Here is a tiny trained network, its code and every weight. The questions are about switching its units off for an input and a class, where a switched-off unit gives its printed mean instead of its output.

import numpy as np


def w(rows, s, z=0):
    codes = np.array(rows[::2]) - 128.0
    scale = np.full(codes.shape[1], s)
    scale[-1] = z or s
    return codes * scale


def norm(h):
    return h / np.sqrt((h * h).mean(-1, keepdims=True) + 1e-5)


def f(y):
    return np.maximum(y, 0)


def log_softmax(a):
    a = a - a.max(-1, keepdims=True)
    return a - np.log(np.exp(a).sum(-1, keepdims=True))


def net(x, mask):
    res = np.array(x, float).reshape(1, 8) / 4 @ E
    u = 0
    for l in range(3):
        y = f(norm(res) @ A[l][:, :-1].T + A[l][:, -1])
        res = res + np.where(mask[u : u + 11], y, B[l][:, -1]) @ B[l][:, :-1]
        u += 11
    return log_softmax(norm(res)[-1] @ U[:, :-1].T + U[:, -1])


A, B = {}, {}
E = w([
[255,158,77,92,137],'x0',
[130,130,136,126,118],'x1',
[128,125,127,132,132],'x2',
[130,129,133,129,124],'x3',
[92,214,65,81,98],'x4',
[123,83,107,143,101],'x5',
[131,148,139,179,110],'x6',
[129,127,127,128,130],'x7',
],0.0072)
A[0] = w([
[161,106,150,153,98,255],'0.n0',
[162,183,110,228,125,153],'0.n1',
[129,205,197,151,145,131],'0.n2',
[161,176,45,97,93,49],'0.n3',
[113,101,142,50,162,23],'0.n4',
[149,181,199,109,180,54],'0.n5',
[108,100,119,84,77,127],'0.n6',
[146,76,96,145,2,73],'0.n7',
[44,192,71,129,93,8],'0.n8',
[47,102,206,150,168,115],'0.n9',
[101,164,172,80,184,105],'0.n10',
],0.0088,0.0039)
B[0] = w([
[171,77,99,108,145,245],'0.n0',
[123,45,124,40,2,218],'0.n1',
[79,51,10,197,127,188],'0.n2',
[181,87,188,107,190,232],'0.n3',
[73,25,104,15,46,145],'0.n4',
[98,53,21,193,204,158],'0.n5',
[130,170,40,146,139,171],'0.n6',
[79,150,24,187,231,178],'0.n7',
[155,253,151,152,79,217],'0.n8',
[199,116,126,101,47,254],'0.n9',
[139,71,51,166,164,167],'0.n10',
],0.0064,0.0046)
A[1] = w([
[69,139,182,104,77,86],'1.n0',
[135,172,147,122,126,68],'1.n1',
[126,118,121,128,61,37],'1.n2',
[65,93,136,166,143,90],'1.n3',
[171,144,140,107,165,23],'1.n4',
[136,84,135,98,137,53],'1.n5',
[94,107,79,161,65,24],'1.n6',
[124,93,171,102,137,2],'1.n7',
[3,140,158,149,130,99],'1.n8',
[64,113,208,120,128,115],'1.n9',
[134,95,91,55,138,150],'1.n10',
],0.013,0.0037)
B[1] = w([
[181,60,133,70,97,167],'1.n0',
[133,153,127,155,98,139],'1.n1',
[79,92,96,167,103,176],'1.n2',
[217,149,75,99,175,159],'1.n3',
[141,74,111,154,68,159],'1.n4',
[119,181,131,120,90,178],'1.n5',
[87,128,73,175,175,212],'1.n6',
[123,208,87,151,136,140],'1.n7',
[250,109,134,63,161,177],'1.n8',
[190,86,118,104,124,149],'1.n9',
[77,131,117,160,128,255],'1.n10',
],0.011,0.0067)
A[2] = w([
[145,64,136,151,177,126],'2.n0',
[147,64,181,113,130,130],'2.n1',
[162,120,217,189,172,92],'2.n2',
[185,142,120,148,136,55],'2.n3',
[119,140,155,202,75,162],'2.n4',
[131,113,93,23,105,131],'2.n5',
[119,73,188,175,181,155],'2.n6',
[149,74,249,159,163,118],'2.n7',
[101,112,192,77,170,64],'2.n8',
[124,86,127,161,152,124],'2.n9',
[129,174,222,106,145,3],'2.n10',
],0.011,0.0048)
B[2] = w([
[110,151,127,144,125,235],'2.n0',
[83,168,134,138,84,187],'2.n1',
[123,199,121,34,56,139],'2.n2',
[111,62,163,118,141,163],'2.n3',
[44,131,163,178,80,179],'2.n4',
[76,116,213,174,111,254],'2.n5',
[120,254,132,84,71,169],'2.n6',
[112,223,135,76,68,154],'2.n7',
[160,79,99,183,196,128],'2.n8',
[92,175,100,134,176,208],'2.n9',
[85,152,82,95,142,128],'2.n10',
],0.0094,0.0049)
U = w([
[122,190,137,74,55,147],'0',
[252,13,122,65,116,105],'1',
[64,89,92,149,116,156],'2',
[73,107,93,148,121,120],'3',
[80,112,116,153,132,251],'4',
[23,58,130,146,129,42],'5',
[121,102,78,141,214,26],'6',
[81,99,118,150,119,59],'7',
],0.012,0.0021)

Each question gives the input, the list of numbers given to net, and the class t.
The units are the neurons (one row each of A and B). Each row of codes is followed by its name. A weight is (code - 128) times the scale printed after its matrix; where a second scale follows, it is the last column's (A, B and U).
mask holds one flag per neuron, layer by layer. A switched-off neuron (its flag False) gives its mean, the last column of its row in B, instead of its output. The means were averaged over made-up inputs and are rounded, as every weight is.
A unit's drop is (log p(t) with every unit on - log p(t) with that unit switched off) / (log p(t) with every unit on - log p(t) with every unit switched off).
The circuit of an input: a set's keep is (log p(t) with only the set's units on - log p(t) with every unit switched off) / (log p(t) with every unit on - log p(t) with every unit switched off). Starting from the 12 units with the biggest drops (on a tie, the unit counted first), units are removed one at a time, each time the one whose removal leaves the highest keep (on an exact tie, the one counted first), for as long as the keep stays at least 0.8.
units of the circuit, in order: the units of the circuit, biggest drop first
unit that matters most: the unit with the biggest drop
k most important neurons: the k neurons with the biggest drops, biggest first
k most important neurons of layer l: the k neurons of layer l with the biggest drops, biggest first
input [-8,-2,0,1,1,7,2,-3], class 1: units of the circuit, in order : 1.n8
input [6,1,-5,6,-2,6,-7,8], class 4: units of the circuit, in order : 1.n10, 1.n8
input [-7,4,-1,5,-5,8,2,5], class 6: units of the circuit, in order : 1.n3, 0.n1
input [1,5,0,7,4,7,-4,3], class 6: 2 most important neurons : 0.n7, 0.n1
input [4,-1,0,-6,1,8,6,4], class 6: units of the circuit, in order : 0.n7, 0.n3
input [-7,-2,6,-1,-3,8,-5,-1], class 6: 4 most important neurons : 1.n3, 1.n6, 0.n9, 0.n1
input [-5,8,8,0,8,-6,0,6], class 0: 2 most important neurons : 0.n8, 1.n8
input [3,1,-3,-3,4,1,-8,1], class 5: units of the circuit, in order : 2.n5, 0.n3, 2.n6
input [4,-2,-6,-4,-4,0,8,-3], class 5: 2 most important neurons : 0.n1, 2.n4
input [-6,6,5,6,-1,8,2,-6], class 6: units of the circuit, in order : 1.n6, 1.n3, 1.n8
input [7,7,-7,4,6,1,-5,6], class 1: 3 most important neurons of layer 0 : 0.n3, 0.n1, 0.n4
input [-2,2,-1,-5,-8,1,8,3], class 0: units of the circuit, in order : 2.n6, 2.n2
input [8,4,4,-2,-8,7,-2,-6], class 0: 4 most important neurons of layer 2 : 2.n6, 2.n1, 2.n7, 2.n0
input [-1,-6,-4,2,-7,3,-6,2], class 0: 2 most important neurons : 0.n1, 1.n6
input [-1,-2,0,6,1,-7,6,6], class 6: 4 most important neurons : 0.n2, 0.n5, 1.n3, 1.n6
input [6,2,6,-4,4,-2,7,-1], class 5: 3 most important neurons of layer 1 : 1.n8, 1.n10, 1.n3
input [-6,-6,-1,8,8,0,0,-2], class 0: units of the circuit, in order : 0.n8, 1.n8
input [-6,-1,-1,3,8,-3,6,5], class 0: units of the circuit, in order : 1.n8
input [3,1,1,-1,2,-1,5,1], class 5: 2 most important neurons : 0.n1, 0.n3
input [6,-4,2,-3,-3,8,-3,2], class 6: unit that matters most : 0.n7
input [-7,2,3,5,-1,-4,1,-5], class 1: 2 most important neurons : 1.n8, 1.n3
input [-7,-3,-2,-3,2,6,3,6], class 1: 2 most important neurons of layer 1 : 1.n8, 1.n0
input [8,2,-2,8,-8,-1,0,0], class 0: 2 most important neurons of layer 2 : 2.n7, 2.n1
